Here is a tiny trained network, its code and every weight. The questions are about switching its units off for an input and a class, where a switched-off unit gives its printed mean instead of its output.

import numpy as np


def w(rows, s, z=0):
    codes = np.array(rows[::2]) - 128.0
    scale = np.full(codes.shape[1], s)
    scale[-1] = z or s
    return codes * scale


def norm(h):
    return h / np.sqrt((h * h).mean(-1, keepdims=True) + 1e-5)


def f(y):
    return np.maximum(y, 0)


def log_softmax(a):
    a = a - a.max(-1, keepdims=True)
    return a - np.log(np.exp(a).sum(-1, keepdims=True))


def net(x, mask):
    res = np.array(x, float).reshape(1, 8) / 4 @ E
    u = 0
    for l in range(2):
        y = f(norm(res) @ A[l][:, :-1].T + A[l][:, -1])
        res = res + np.where(mask[u : u + 14], y, B[l][:, -1]) @ B[l][:, :-1]
        u += 14
    return log_softmax(norm(res)[-1] @ U[:, :-1].T + U[:, -1])


A, B = {}, {}
E = w([
[157,124,243,124],'x0',
[126,126,127,123],'x1',
[249,77,97,94],'x2',
[128,128,127,128],'x3',
[129,129,128,132],'x4',
[127,128,128,130],'x5',
[128,126,128,128],'x6',
[183,222,130,96],'x7',
],0.014)
A[0] = w([
[128,79,86,116,2],'0.n0',
[139,105,177,112,47],'0.n1',
[184,105,101,129,173],'0.n2',
[115,148,128,133,128],'0.n3',
[134,79,240,127,90],'0.n4',
[74,66,91,133,73],'0.n5',
[142,189,88,122,129],'0.n6',
[148,167,180,94,55],'0.n7',
[72,203,145,111,127],'0.n8',
[162,182,127,77,39],'0.n9',
[153,135,249,111,85],'0.n10',
[113,177,151,110,11],'0.n11',
[43,139,195,130,43],'0.n12',
[151,110,143,95,92],'0.n13',
],0.019,0.0055)
B[0] = w([
[125,58,133,145,151],'0.n0',
[132,170,133,78,161],'0.n1',
[130,46,114,103,201],'0.n2',
[127,132,164,132,156],'0.n3',
[67,103,154,7,241],'0.n4',
[179,184,135,213,198],'0.n5',
[77,151,134,78,192],'0.n6',
[168,165,116,192,188],'0.n7',
[89,156,250,118,238],'0.n8',
[169,94,41,100,184],'0.n9',
[161,109,113,247,255],'0.n10',
[107,191,159,131,160],'0.n11',
[86,77,6,173,239],'0.n12',
[135,127,188,109,158],'0.n13',
],0.027,0.0094)
A[1] = w([
[122,124,150,110,16],'1.n0',
[138,79,156,34,171],'1.n1',
[133,162,125,186,19],'1.n2',
[135,159,177,218,128],'1.n3',
[73,190,85,127,114],'1.n4',
[94,155,138,98,2],'1.n5',
[107,115,201,69,6],'1.n6',
[255,154,131,174,36],'1.n7',
[64,101,104,133,123],'1.n8',
[118,144,30,142,76],'1.n9',
[117,126,154,164,104],'1.n10',
[150,132,74,77,89],'1.n11',
[109,150,135,98,7],'1.n12',
[148,63,112,181,140],'1.n13',
],0.022,0.0021)
B[1] = w([
[144,140,128,101,138],'1.n0',
[123,247,96,184,223],'1.n1',
[150,204,116,159,194],'1.n2',
[176,218,11,128,252],'1.n3',
[107,111,164,55,199],'1.n4',
[166,84,162,104,152],'1.n5',
[121,147,150,11,175],'1.n6',
[56,3,182,129,202],'1.n7',
[216,46,165,150,212],'1.n8',
[142,206,119,135,187],'1.n9',
[201,140,77,98,185],'1.n10',
[118,158,119,215,168],'1.n11',
[174,98,147,92,143],'1.n12',
[73,67,200,85,242],'1.n13',
],0.025,0.011)
U = w([
[178,213,27,209,177],'0',
[133,3,138,159,212],'1',
[140,177,181,8,3],'2',
],0.015,0.0019)

Each question gives the input, the list of numbers given to net, and the class t.
The units are the neurons (one row each of A and B). Each row of codes is followed by its name. A weight is (code - 128) times the scale printed after its matrix; where a second scale follows, it is the last column's (A, B and U).
mask holds one flag per neuron, layer by layer. A switched-off neuron (its flag False) gives its mean, the last column of its row in B, instead of its output. The means were averaged over made-up inputs and are rounded, as every weight is.
A unit's drop is (log p(t) with every unit on - log p(t) with that unit switched off) / (log p(t) with every unit on - log p(t) with every unit switched off).
most important unit: the unit with the biggest drop
k most important neurons: the k neurons with the biggest drops, biggest first
top k neurons in layer l: the k neurons of layer l with the biggest drops, biggest first
drop of u: that unit's drop, to one decimal
input [5,-8,-2,-2,0,7,7,3], class 0: most important unit : 0.n10
input [6,-6,1,6,4,-8,0,-3], class 2: 3 most important neurons : [0.n4 0.n1 1.n6]
input [0,3,-5,5,0,-3,5,4], class 2: 4 most important neurons : [0.n10 0.n8 0.n5 0.n6]
input [-3,-6,-2,4,0,6,0,-8], class 0: 2 most important neurons : [0.n5 1.n3]
input [6,-6,-8,-1,-6,1,-1,1], class 0: top 2 neurons in layer 0 : [0.n10 0.n2]
input [-2,6,1,-3,4,-3,-6,-3], class 1: 2 most important neurons : [1.n7 0.n8]
input [1,1,1,-1,3,8,-6,7], class 1: top 3 neurons in layer 0 : [0.n9 0.n4 0.n12]
input [2,6,4,1,-4,6,3,0], class 2: top 2 neurons in layer 0 : [0.n12 0.n13]
input [8,-3,5,-5,-7,0,7,2], class 1: 3 most important neurons : [0.n10 0.n8 0.n7]
input [7,-8,-7,-6,0,2,0,2], class 0: 2 most important neurons : [0.n10 1.n3]
input [2,1,5,-4,4,4,-6,-8], class 2: top 2 neurons in layer 0 : [0.n12 0.n10]
input [3,1,2,5,5,0,-3,8], class 1: 2 most important neurons : [1.n7 0.n9]
input [8,-3,-8,6,7,7,7,3], class 0: top 2 neurons in layer 0 : [0.n10 0.n12]
input [-4,4,-7,7,8,2,-2,2], class 2: most important unit : 0.n10
input [5,-7,3,-2,-6,8,6,4], class 1: drop of 0.n10 : 1.1
input [1,-6,-3,5,-5,4,-7,-2], class 1: drop of 0.n12 : 1.7
input [2,-6,6,-6,-3,-7,-6,5], class 1: drop of 0.n4 : 0.2
